Below are the code and all the weights of a small trained network. Each question names an input and a class and asks about switching units off, where a switched-off unit gives its printed mean instead of its output.

import numpy as np


def w(rows, s, z=0):
    codes = np.array(rows[::2]) - 128.0
    scale = np.full(codes.shape[1], s)
    scale[-1] = z or s
    return codes * scale


def f(y):
    return y / 2 * (1 + np.tanh(0.7978845608 * (y + 0.044715 * y**3)))


def log_softmax(a):
    a = a - a.max(-1, keepdims=True)
    return a - np.log(np.exp(a).sum(-1, keepdims=True))


def net(x, mask):
    res = np.array(x, float).reshape(1, 3) / 4 @ E
    y = f(res @ A[0][:, :-1].T + A[0][:, -1])
    res = res + np.where(mask, y, B[0][:, -1]) @ B[0][:, :-1]
    return log_softmax(res[-1] @ U[:, :-1].T + U[:, -1])


A, B = {}, {}
E = w([
[75,254,171,204,52,114],'x0',
[67,78,135,240,225,85],'x1',
[55,66,232,101,110,202],'x2',
],0.0075)
A[0] = w([
[35,47,201,78,157,195,102],'neuron 0',
[169,178,36,138,165,60,244],'neuron 1',
[177,8,98,63,186,96,60],'neuron 2',
[62,55,241,90,91,161,145],'neuron 3',
[181,195,128,34,55,186,217],'neuron 4',
[67,91,135,231,173,77,100],'neuron 5',
[72,94,132,213,224,98,90],'neuron 6',
[178,167,126,29,72,190,105],'neuron 7',
[85,138,228,140,120,182,78],'neuron 8',
[151,59,89,87,222,158,135],'neuron 9',
[146,31,110,59,189,112,111],'neuron 10',
[197,34,72,51,150,149,170],'neuron 11',
[71,104,214,113,119,153,70],'neuron 12',
[34,216,157,209,54,120,169],'neuron 13',
[168,169,69,133,190,51,68],'neuron 14',
[217,147,128,23,52,155,93],'neuron 15',
[199,166,37,142,163,73,116],'neuron 16',
[92,95,124,197,170,108,255],'neuron 17',
[110,94,126,232,254,150,200],'neuron 18',
[213,157,26,173,170,87,100],'neuron 19',
[205,180,31,142,143,56,80],'neuron 20',
[59,56,206,78,159,201,87],'neuron 21',
[61,244,149,201,50,75,61],'neuron 22',
[88,77,132,214,219,88,94],'neuron 23',
],0.0081,0.009)
B[0] = w([
[46,101,65,187,183,183,195],'neuron 0',
[40,58,172,141,177,142,254],'neuron 1',
[214,255,73,219,140,87,179],'neuron 2',
[41,70,89,163,195,204,209],'neuron 3',
[75,117,137,56,118,53,255],'neuron 4',
[132,215,14,34,28,81,185],'neuron 5',
[124,208,4,50,23,122,187],'neuron 6',
[82,154,19,50,41,81,189],'neuron 7',
[103,169,46,214,174,171,158],'neuron 8',
[204,223,180,184,157,43,193],'neuron 9',
[207,239,169,217,167,58,186],'neuron 10',
[186,195,206,147,175,45,218],'neuron 11',
[81,159,23,205,153,185,151],'neuron 12',
[204,210,211,184,203,49,235],'neuron 13',
[53,189,7,230,149,226,156],'neuron 14',
[80,172,12,30,37,64,194],'neuron 15',
[55,71,52,186,179,201,189],'neuron 16',
[76,59,198,48,139,43,245],'neuron 17',
[75,113,140,46,67,61,243],'neuron 18',
[39,102,65,173,163,185,187],'neuron 19',
[52,84,23,217,173,217,186],'neuron 20',
[61,112,23,199,187,213,183],'neuron 21',
[236,248,109,233,164,104,198],'neuron 22',
[97,197,15,69,18,99,189],'neuron 23',
],0.0092,0.01)
U = w([
[97,162,35,17,26,75,51],'0',
[216,232,152,237,199,65,67],'1',
[45,53,57,216,201,213,92],'2',
[89,41,218,39,195,61,231],'3',
[228,5,66,185,32,229,2],'4',
[244,19,180,150,155,226,2],'5',
],0.012,0.0099)

Each question gives the input, the list of numbers given to net, and the class t.
The units are the neurons (one row each of A and B). Each row of codes is followed by its name. A weight is (code - 128) times the scale printed after its matrix; where a second scale follows, it is the last column's (A, B and U).
mask holds one flag per neuron, in row order. A switched-off neuron (its flag False) gives its mean, the last column of its row in B, instead of its output. The means were averaged over made-up inputs and are rounded, as every weight is.
A unit's drop is (log p(t) with every unit on - log p(t) with that unit switched off) / (log p(t) with every unit on - log p(t) with every unit switched off).
The circuit of an input: a set's keep is (log p(t) with only the set's units on - log p(t) with every unit switched off) / (log p(t) with every unit on - log p(t) with every unit switched off). Starting from the 12 units with the biggest drops (on a tie, the unit counted first), units are removed one at a time, each time the one whose removal leaves the highest keep (on an exact tie, the one counted first), for as long as the keep stays at least 0.8.
circuit, biggest first: the units of the circuit, biggest drop first
top k neurons: the k neurons with the biggest drops, biggest first
drop when u is switched off: that unit's drop, to one decimal
input [6,0,-7], class 2: circuit, biggest first -> [neuron 20]
input [-6,0,-8], class 2: top 2 neurons -> [neuron 16; neuron 20]
input [-7,-6,-3], class 1: top 4 neurons -> [neuron 11; neuron 10; neuron 2; neuron 9]
input [-6,5,-7], class 2: top 4 neurons -> [neuron 16; neuron 19; neuron 20; neuron 1]
input [-3,3,3], class 3: top 2 neurons -> [neuron 15; neuron 7]
input [-5,6,-8], class 2: top 3 neurons -> [neuron 16; neuron 20; neuron 19]
input [-3,-2,0], class 3: top 2 neurons -> [neuron 22; neuron 13]
input [-6,-5,5], class 1: top 2 neurons -> [neuron 11; neuron 10]
input [-8,6,3], class 1: top 2 neurons -> [neuron 10; neuron 9]
input [-1,3,0], class 3: top 2 neurons -> [neuron 15; neuron 7]
input [3,4,1], class 0: top 2 neurons -> [neuron 5; neuron 6]
input [6,2,7], class 2: top 4 neurons -> [neuron 3; neuron 11; neuron 9; neuron 0]
input [5,7,-2], class 0: drop when neuron 14 is switched off -> 0.0
input [7,4,5], class 1: circuit, biggest first -> [neuron 13]
input [1,-3,-3], class 3: drop when neuron 23 is switched off -> 0.2
input [7,-6,4], class 1: drop when neuron 5 is switched off -> 0.1
